Below are the code and all the weights of a small trained network. Each question names an input and a class and asks about switching units off, where a switched-off unit gives its printed mean instead of its output.

import numpy as np


def w(rows, s, z=0):
    codes = np.array(rows[::2]) - 128.0
    scale = np.full(codes.shape[1], s)
    scale[-1] = z or s
    return codes * scale


def norm(h):
    return h / np.sqrt((h * h).mean(-1, keepdims=True) + 1e-5)


def f(y):
    return np.maximum(y, 0)


def log_softmax(a):
    a = a - a.max(-1, keepdims=True)
    return a - np.log(np.exp(a).sum(-1, keepdims=True))


def net(x, mask):
    res = np.array(x, float).reshape(1, 7) / 4 @ E
    u = 0
    for l in range(3):
        y = f(norm(res) @ A[l][:, :-1].T + A[l][:, -1])
        res = res + np.where(mask[u : u + 5], y, B[l][:, -1]) @ B[l][:, :-1]
        u += 5
    return log_softmax(norm(res)[-1] @ U[:, :-1].T + U[:, -1])


A, B = {}, {}
E = w([
[136,126,110],'x0',
[239,196,121],'x1',
[132,136,233],'x2',
[73,254,94],'x3',
[225,161,88],'x4',
[185,16,162],'x5',
[205,116,171],'x6',
],0.0069)
A[0] = w([
[18,72,12,80],'0.n1',
[197,63,156,134],'0.n2',
[34,159,253,113],'0.n3',
[254,31,99,138],'0.n4',
[207,240,50,1],'0.n5',
],0.015,0.0046)
B[0] = w([
[39,100,164,222],'0.n1',
[142,65,76,220],'0.n2',
[107,106,27,250],'0.n3',
[208,64,154,254],'0.n4',
[161,254,148,230],'0.n5',
],0.028,0.0081)
A[1] = w([
[130,129,139,5],'1.n1',
[132,123,4,178],'1.n2',
[138,140,155,8],'1.n3',
[145,216,67,132],'1.n4',
[94,86,187,182],'1.n5',
],0.029,0.0018)
B[1] = w([
[132,142,111,128],'1.n1',
[85,27,254,247],'1.n2',
[146,143,152,139],'1.n3',
[126,170,233,228],'1.n4',
[130,208,18,167],'1.n5',
],0.024,0.014)
A[2] = w([
[195,86,67,252],'2.n1',
[208,102,175,169],'2.n2',
[166,99,100,98],'2.n3',
[4,122,110,195],'2.n4',
[134,188,173,184],'2.n5',
],0.033,0.0036)
B[2] = w([
[71,154,62,209],'2.n1',
[36,108,74,238],'2.n2',
[92,117,95,171],'2.n3',
[253,155,109,249],'2.n4',
[89,150,195,207],'2.n5',
],0.038,0.016)
U = w([
[17,106,18,98],'0',
[121,64,164,251],'1',
[71,249,229,77],'2',
[245,192,84,19],'3',
[198,57,182,131],'4',
],0.015,0.0025)

Each question gives the input, the list of numbers given to net, and the class t.
The units are the neurons (one row each of A and B). Each row of codes is followed by its name. A weight is (code - 128) times the scale printed after its matrix; where a second scale follows, it is the last column's (A, B and U).
mask holds one flag per neuron, layer by layer. A switched-off neuron (its flag False) gives its mean, the last column of its row in B, instead of its output. The means were averaged over made-up inputs and are rounded, as every weight is.
A unit's drop is (log p(t) with every unit on - log p(t) with that unit switched off) / (log p(t) with every unit on - log p(t) with every unit switched off).
most important unit: the unit with the biggest drop
k most important neurons: the k neurons with the biggest drops, biggest first
k most important neurons of layer l: the k neurons of layer l with the biggest drops, biggest first
drop when u is switched off: that unit's drop, to one decimal
input [5,-7,-7,6,1,-8,4], class 3: most important unit	0.n1
input [7,-4,8,-4,-5,2,-1], class 4: 2 most important neurons	[1.n2, 0.n4]
input [3,-7,7,-3,-5,-7,1], class 4: 3 most important neurons	[0.n3, 1.n2, 2.n4]
input [4,0,-5,3,3,3,-6], class 3: 3 most important neurons	[0.n1, 2.n4, 1.n4]
input [-6,5,1,0,-5,0,5], class 1: 2 most important neurons	[1.n2, 2.n1]
input [8,-8,4,3,0,7,4], class 4: 2 most important neurons	[1.n2, 0.n3]
input [0,-4,4,3,1,-2,4], class 4: 2 most important neurons	[1.n2, 0.n3]
input [-8,-4,1,5,-6,4,-3], class 4: 2 most important neurons	[0.n3, 1.n2]
input [1,-1,4,4,-3,-2,7], class 4: 3 most important neurons	[1.n2, 0.n3, 0.n5]
input [-8,-8,5,-6,-8,0,-3], class 4: 3 most important neurons	[0.n3, 1.n2, 2.n1]
input [0,5,6,-2,0,-1,-4], class 1: 2 most important neurons	[1.n2, 0.n5]
input [-6,8,7,3,-8,-8,-3], class 1: 2 most important neurons	[1.n2, 0.n3]
input [6,-2,0,-4,-6,-5,-1], class 3: 2 most important neurons	[2.n4, 0.n1]
input [-4,2,1,-5,7,-4,-7], class 2: most important neuron	[0.n5]
input [-7,0,-4,-3,-3,-6,-7], class 3: 2 most important neurons	[2.n4, 0.n1]
input [5,2,-5,6,-2,4,-8], class 3: 2 most important neurons	[0.n1, 2.n4]
input [6,-8,-5,2,-2,6,-5], class 3: drop when 2.n4 is switched off	0.4
input [-4,-5,-4,4,5,-4,1], class 2: drop when 0.n5 is switched off	0.7
input [7,1,1,4,-8,4,-2], class 3: drop when 0.n1 is switched off	0.5
input [-5,-4,-3,1,1,-6,-5], class 3: drop when 0.n1 is switched off	0.2
input [7,-2,4,1,0,-3,-2], class 4: most important neuron of layer 1	[1.n2]
